Below is a small trained network, with its code and all its weights. Each question gives an input and a target symbol and asks what happens when units are switched off, that is, made to give their printed mean instead of their output.

import numpy as np


def w(rows, s, z=0):
    codes = np.array(rows[::2]) - 128.0
    scale = np.full(codes.shape[1], s)
    scale[-1] = z or s
    return codes * scale


def norm(h):
    return h / np.sqrt((h * h).mean(-1, keepdims=True) + 1e-5)


def softmax(a):
    e = np.exp(a - a.max(-1, keepdims=True))
    return e / e.sum(-1, keepdims=True)


def log_softmax(a):
    a = a - a.max(-1, keepdims=True)
    return a - np.log(np.exp(a).sum(-1, keepdims=True))


def net(x, mask):
    ids = ['ΦΨΩγεζμσ'.index(c) for c in x.split()]
    T = len(ids)
    res = E[ids] + P[:T]
    u = 0
    for l in range(2):
        r = norm(res)
        for j in range(3):
            rows = slice(2 * j, 2 * j + 2)
            q, k, v = (r @ M[l][rows].T for M in (Q, K, V))
            z = softmax(np.where(np.tri(T) > 0, q @ k.T / 2**0.5, -1e9)) @ v
            o = O[l][rows]
            res = res + np.where(mask[u + j], z, o[:, -1]) @ o[:, :-1]
        u += 3
    return log_softmax(norm(res)[-1] @ U[:, :-1].T + U[:, -1])


Q, K, V, O = {}, {}, {}, {}
E = w([
[186,154,152,161,162,172,134,206,171,190,65,151],'Φ',
[137,193,129,185,229,183,89,152,87,106,79,110],'Ψ',
[105,145,149,112,51,245,168,187,190,172,52,170],'Ω',
[171,74,78,74,111,187,115,99,67,125,14,251],'γ',
[147,134,143,200,157,129,85,10,147,184,47,214],'ε',
[99,15,123,115,165,173,105,59,191,142,64,70],'ζ',
[99,100,212,109,156,131,208,74,47,149,81,161],'μ',
[119,104,41,145,100,13,225,160,104,150,82,114],'σ',
],0.014)
P = w([
[137,193,94,67,152,147,142,63,133,124,251,151],'0',
[163,181,93,95,167,177,182,109,121,204,98,105],'1',
[163,195,114,106,164,160,171,90,97,170,104,88],'2',
[136,170,112,123,188,156,135,132,108,171,106,124],'3',
[140,165,126,124,156,164,148,126,96,160,93,114],'4',
[128,177,146,133,146,153,132,113,86,134,92,105],'5',
[139,137,142,162,147,162,131,144,87,163,104,125],'6',
[145,135,153,156,115,154,155,133,94,131,87,121],'7',
[142,122,163,172,122,146,132,143,89,124,98,120],'8',
[140,115,168,177,107,134,136,141,86,101,93,128],'9',
[136,104,177,192,93,137,132,146,83,100,91,132],'10',
[140,82,189,206,86,127,123,159,90,95,98,151],'11',
[126,77,193,218,86,120,113,166,80,78,98,148],'12',
[119,74,201,232,77,115,114,168,77,52,95,152],'13',
],0.012)
Q[0] = w([
[111,97,160,187,171,169,178,94,83,133,3,98],'0.h1',
[143,86,134,135,120,125,137,120,135,114,105,119],'0.h1',
[121,119,156,143,136,158,126,132,116,129,116,129],'0.h2',
[122,105,158,143,139,149,106,119,130,137,129,141],'0.h2',
[119,76,144,158,154,167,150,112,135,154,49,115],'0.h3',
[104,105,101,152,135,120,189,124,94,130,10,122],'0.h3',
],0.046)
K[0] = w([
[133,161,94,43,151,144,130,102,165,136,254,126],'0.h1',
[118,114,133,149,121,112,112,158,133,109,168,165],'0.h1',
[149,128,141,128,120,146,123,138,160,138,146,135],'0.h2',
[128,153,141,141,122,143,129,118,142,148,134,123],'0.h2',
[137,155,137,89,119,125,132,137,155,137,212,163],'0.h3',
[121,173,86,93,127,150,92,77,104,51,238,162],'0.h3',
],0.048)
V[0] = w([
[106,132,46,129,193,250,115,154,116,62,129,77],'0.h1',
[149,145,80,142,90,128,46,150,88,132,81,165],'0.h1',
[71,161,133,176,132,132,126,120,103,153,91,96],'0.h2',
[126,106,91,125,162,147,144,120,126,103,58,123],'0.h2',
[99,179,21,121,148,96,166,131,151,108,139,120],'0.h3',
[93,138,119,176,114,103,82,60,243,145,122,125],'0.h3',
],0.013)
O[0] = w([
[254,132,178,146,67,168,89,105,93,127,184,19,254],'0.h1',
[196,168,91,134,73,115,167,96,144,33,116,162,56],'0.h1',
[134,108,127,170,120,173,117,114,121,152,187,149,108],'0.h2',
[113,106,89,182,150,217,144,112,82,128,168,124,127],'0.h2',
[146,163,127,157,66,118,58,134,66,223,167,80,222],'0.h3',
[64,161,116,188,134,141,137,91,174,112,81,113,106],'0.h3',
],0.0058,0.0098)
Q[1] = w([
[149,129,141,145,128,154,132,153,97,133,87,124],'1.h1',
[121,97,146,149,105,81,138,116,108,120,89,114],'1.h1',
[175,132,149,161,124,226,115,159,92,176,3,147],'1.h2',
[147,128,168,151,133,170,188,131,68,170,53,126],'1.h2',
[141,160,140,149,117,217,111,219,95,132,57,142],'1.h3',
[143,106,123,136,125,145,126,102,105,152,89,134],'1.h3',
],0.035)
K[1] = w([
[118,37,212,95,54,176,68,98,113,97,212,171],'1.h1',
[136,181,104,108,135,119,123,107,164,107,238,161],'1.h1',
[124,47,234,198,87,104,148,154,69,81,79,152],'1.h2',
[91,83,112,240,71,61,121,198,129,53,136,104],'1.h2',
[135,6,187,241,50,90,82,150,82,52,50,150],'1.h3',
[66,99,163,168,148,72,166,84,127,158,167,74],'1.h3',
],0.018)
V[1] = w([
[187,72,81,149,197,112,103,115,81,113,130,101],'1.h1',
[207,161,188,141,185,62,100,172,146,149,16,122],'1.h1',
[168,156,56,170,89,150,50,140,184,100,79,103],'1.h2',
[161,111,203,114,188,210,115,107,159,94,82,141],'1.h2',
[182,154,128,78,114,153,115,235,86,95,101,121],'1.h3',
[90,106,178,127,148,120,118,168,187,139,137,3],'1.h3',
],0.03)
O[1] = w([
[157,42,139,153,129,108,157,92,159,172,76,73,5],'1.h1',
[116,174,229,114,82,69,149,165,235,142,129,59,140],'1.h1',
[129,172,87,47,134,113,4,90,171,139,88,155,86],'1.h2',
[197,66,136,70,166,132,135,183,118,43,150,142,163],'1.h2',
[112,178,53,176,182,102,161,188,58,90,77,103,189],'1.h3',
[41,95,158,29,126,134,112,166,46,171,158,108,164],'1.h3',
],0.013,0.024)
U = w([
[95,160,168,101,113,69,148,164,191,136,128,92,166],'Φ',
[191,134,132,126,122,130,81,121,68,172,144,28,2],'Ψ',
[84,167,90,107,145,160,104,164,79,103,157,166,97],'Ω',
[118,85,51,167,147,118,149,104,193,82,54,145,139],'γ',
[183,126,173,117,99,148,84,67,195,125,193,172,129],'ε',
[52,1,126,48,125,128,103,100,157,147,109,140,182],'ζ',
[128,69,173,176,116,146,194,136,100,117,181,126,119],'μ',
[47,138,115,178,101,135,127,81,135,211,130,125,176],'σ',
],0.0076,0.0046)

Each question gives the input, a string of symbols that net reads in full, and the target symbol t.
The units are the heads (2 rows each of Q, K, V and O). Each row of codes is followed by its name. A weight is (code - 128) times the scale printed after its matrix; where a second scale follows, it is the last column's (O and U).
mask holds one flag per head, layer by layer. A switched-off head (its flag False) gives its mean, the last column of its rows in O, instead of its output. The means were averaged over made-up inputs and are rounded, as every weight is.
A unit's drop is (log p(t) with every unit on - log p(t) with that unit switched off) / (log p(t) with every unit on - log p(t) with every unit switched off).
The circuit of an input: a set's keep is (log p(t) with only the set's units on - log p(t) with every unit switched off) / (log p(t) with every unit on - log p(t) with every unit switched off). Starting from all 6 units, units are removed one at a time, each time the one whose removal leaves the highest keep (on an exact tie, the one counted first), for as long as the keep stays at least 0.8.
circuit, biggest first: the units of the circuit, biggest drop first
unit that matters most: the unit with the biggest drop
heads that matter: for each layer, one digit per head in row order, 1 if its drop is at least 0.15 and else 0, layers parted by /
drop of u: that unit's drop, to one decimal
input ε μ σ Ψ, target σ: unit that matters most -> 1.h2
input ε Ω μ Ω γ Ω Ψ Ω Φ ζ, target ε: circuit, biggest first -> 1.h3, 0.h1
input ε Ω σ μ Φ ε γ, target ε: heads that matter -> 000 / 001
input ζ μ Φ Ω Ω σ Ω Φ μ γ Φ σ, target ζ: circuit, biggest first -> 1.h3, 0.h3
input ζ γ ε Ω, target ε: heads that matter -> 010 / 001
input ζ Φ σ Ω Φ, target ζ: circuit, biggest first -> 1.h3, 0.h3
input Ω Ω Ω Ψ Ω σ Ω σ, target σ: heads that matter -> 000 / 010
input Φ σ μ μ Ω μ Φ Φ Φ, target Φ: heads that matter -> 010 / 100
input σ σ γ Φ ε Φ Ψ Φ Ψ ε Ω Ω Φ Ω, target σ: circuit, biggest first -> 0.h3, 1.h2
input μ σ ε Ω Ω γ Φ Φ Ω, target μ: circuit, biggest first -> 1.h2, 0.h1, 0.h3
input Ω ε ε Ω Φ Ω μ ε Ψ, target μ: heads that matter -> 000 / 011
input Ψ σ μ μ Φ Ω Ω Ψ Ω Ω Ψ Φ ζ, target ζ: heads that matter -> 000 / 111
input Ψ Φ μ Φ ε Ω Φ ε Ω Φ μ μ Φ, target Ψ: heads that matter -> 101 / 100
input Ω Ω Ω μ Φ, target μ: heads that matter -> 000 / 010
input Ψ Φ Φ σ σ, target Ψ: unit that matters most -> 0.h1
input Φ Ω Φ Ω ζ Ω μ ε, target Φ: heads that matter -> 010 / 100
input Ω Ω μ Ω Ω Ω γ Ω Φ, target γ: heads that matter -> 000 / 001
input Ψ Ψ μ σ μ Ω Ω, target μ: heads that matter -> 010 / 110
input Ω Ω Ψ μ Ψ, target μ: heads that matter -> 000 / 010
input Φ Φ μ Ω Ω Ω ζ Ω Φ μ σ μ, target σ: unit that matters most -> 1.h2
input Φ Ω Φ μ μ Ω Φ Φ Ω ζ Ω, target ζ: drop of 1.h1 -> -0.1
input σ μ σ σ γ Φ Ψ Ω Φ σ ζ, target σ: drop of 1.h2 -> 0.7
input Φ Ψ Φ Ω σ Φ μ Ψ, target Φ: drop of 1.h2 -> -0.4
input Ω γ ε σ Ω Φ, target σ: drop of 1.h2 -> 1.1
